Here is a tiny trained network, its code and every weight. The questions are about switching its units off for an input and a target symbol, where a switched-off unit gives its printed mean instead of its output.

import numpy as np


def w(rows, s, z=0):
    codes = np.array(rows[::2]) - 128.0
    scale = np.full(codes.shape[1], s)
    scale[-1] = z or s
    return codes * scale


def f(y):
    return y / 2 * (1 + np.tanh(0.7978845608 * (y + 0.044715 * y**3)))


def softmax(a):
    e = np.exp(a - a.max(-1, keepdims=True))
    return e / e.sum(-1, keepdims=True)


def log_softmax(a):
    a = a - a.max(-1, keepdims=True)
    return a - np.log(np.exp(a).sum(-1, keepdims=True))


def net(x, mask):
    ids = ['ΓΔΠΣεζηθλξτφψ'.index(c) for c in x.split()]
    T = len(ids)
    res = E[ids] + P[:T]
    q, k, v = (res @ M[0].T for M in (Q, K, V))
    z = softmax(np.where(np.tri(T) > 0, q @ k.T / 4**0.5, -1e9)) @ v
    res = res + np.where(mask[0], z, O[0][:, -1]) @ O[0][:, :-1]
    y = f(res @ A[0][:, :-1].T + A[0][:, -1])
    res = res + np.where(mask[1:9], y, B[0][:, -1]) @ B[0][:, :-1]
    return log_softmax(res[-1] @ U[:, :-1].T + U[:, -1])


Q, K, V, O, A, B = {}, {}, {}, {}, {}, {}
E = w([
[200,106,128],'Γ',
[135,108,127],'Δ',
[130,115,130],'Π',
[185,120,88],'Σ',
[141,98,144],'ε',
[31,56,190],'ζ',
[181,129,91],'η',
[74,169,182],'θ',
[250,128,67],'λ',
[90,189,199],'ξ',
[126,135,152],'τ',
[174,128,92],'φ',
[83,241,157],'ψ',
],0.017)
P = w([
[187,187,245],'0',
[171,143,135],'1',
[158,140,128],'2',
[155,140,116],'3',
[138,116,110],'4',
[135,119,97],'5',
[138,107,79],'6',
],0.012)
Q[0] = w([
[73,131,156],'h0',
[161,108,172],'h0',
[3,108,152],'h0',
[206,189,119],'h0',
],0.018)
K[0] = w([
[82,62,78],'h0',
[133,96,154],'h0',
[53,106,29],'h0',
[170,207,250],'h0',
],0.013)
V[0] = w([
[228,104,44],'h0',
[88,66,196],'h0',
[21,105,55],'h0',
[208,9,117],'h0',
],0.012)
O[0] = w([
[254,197,101,79],'h0',
[95,13,220,115],'h0',
[39,196,76,5],'h0',
[237,135,190,49],'h0',
],0.0082,0.015)
A[0] = w([
[216,195,190,82],'n0',
[120,116,24,158],'n1',
[120,152,190,203],'n2',
[77,210,220,152],'n3',
[95,205,100,147],'n4',
[70,196,89,11],'n5',
[223,138,45,124],'n6',
[182,255,100,135],'n7',
],0.011,0.012)
B[0] = w([
[134,164,141,247],'n0',
[130,179,208,179],'n1',
[131,87,93,206],'n2',
[200,75,55,215],'n3',
[98,103,84,195],'n4',
[143,251,120,167],'n5',
[83,160,154,232],'n6',
[95,87,43,192],'n7',
],0.014,0.012)
U = w([
[151,148,214,165],'Γ',
[166,78,137,134],'Δ',
[161,68,125,55],'Π',
[149,126,136,130],'Σ',
[186,56,147,146],'ε',
[117,71,128,2],'ζ',
[144,113,132,119],'η',
[72,117,107,148],'θ',
[91,196,147,86],'λ',
[81,82,76,143],'ξ',
[176,2,52,87],'τ',
[135,111,137,80],'φ',
[43,131,216,242],'ψ',
],0.0078,0.0056)

Each question gives the input, a string of symbols that net reads in full, and the target symbol t.
The units are the heads (4 rows each of Q, K, V and O) and the neurons (one row each of A and B). Each row of codes is followed by its name. A weight is (code - 128) times the scale printed after its matrix; where a second scale follows, it is the last column's (O, A, B and U).
mask holds one flag per unit, heads first, then neurons. A switched-off unit (its flag False) gives its mean, the last column of its rows in O or B, instead of its output. The means were averaged over made-up inputs and are rounded, as every weight is.
A unit's drop is (log p(t) with every unit on - log p(t) with that unit switched off) / (log p(t) with every unit on - log p(t) with every unit switched off).
The circuit of an input: a set's keep is (log p(t) with only the set's units on - log p(t) with every unit switched off) / (log p(t) with every unit on - log p(t) with every unit switched off). Starting from all 9 units, units are removed one at a time, each time the one whose removal leaves the highest keep (on an exact tie, the one counted first), for as long as the keep stays at least 0.8.
circuit, biggest first: the units of the circuit, biggest drop first
unit that matters most: the unit with the biggest drop
k most important neurons: the k neurons with the biggest drops, biggest first
drop when u is switched off: that unit's drop, to one decimal
input Π ψ ψ Π ψ ε, target ψ: circuit, biggest first => [n3]
input ψ ψ ψ Γ, target ψ: circuit, biggest first => [h0, n3, n1]
input ψ ψ η ψ ψ ψ Π, target ψ: circuit, biggest first => [h0, n1, n3]
input Γ ψ Γ Δ, target Γ: circuit, biggest first => [h0, n3, n7]
input ε ζ ε Π Σ, target ε: 3 most important neurons => [n7, n3, n4]
input ψ θ ε ζ, target τ: 2 most important neurons => [n3, n6]
input ε ε τ, target ε: circuit, biggest first => [h0, n6]
input λ τ Γ ψ Γ, target λ: circuit, biggest first => [n6, h0, n0, n7]
input ψ Γ Γ Γ η, target ψ: circuit, biggest first => [h0, n1]
input λ ψ λ ε, target λ: 4 most important neurons => [n6, n0, n3, n7]
input Γ ψ ψ Γ, target Γ: 2 most important neurons => [n6, n0]
input Γ ψ λ, target Γ: circuit, biggest first => [n6, h0]
input Σ Π λ η θ, target τ: circuit, biggest first => [n7, n1, h0]
input ξ η Γ Δ Γ ξ ψ, target τ: unit that matters most => n6
input λ ψ λ φ, target λ: circuit, biggest first => [n6, h0, n0]
input ψ ζ Π ψ, target ξ: circuit, biggest first => [h0, n3]
input ψ ψ Γ τ ψ Γ φ, target ψ: circuit, biggest first => [n1, h0]
input ψ ψ ψ ψ τ ξ, target τ: 3 most important neurons => [n3, n6, n0]
input ψ ψ Δ, target ψ: circuit, biggest first => [h0, n3, n1]
input τ λ ψ, target τ: unit that matters most => n3
input ε λ Γ η ψ Γ Γ, target ε: 3 most important neurons => [n7, n3, n4]
input ψ Δ ψ θ, target τ: drop when n7 is switched off => -0.1
input ψ ψ Γ ε, target ψ: drop when n3 is switched off => 0.4
input ψ Γ Π, target ψ: drop when n6 is switched off => -0.1
input ψ ε Δ, target ψ: drop when n7 is switched off => 0.1
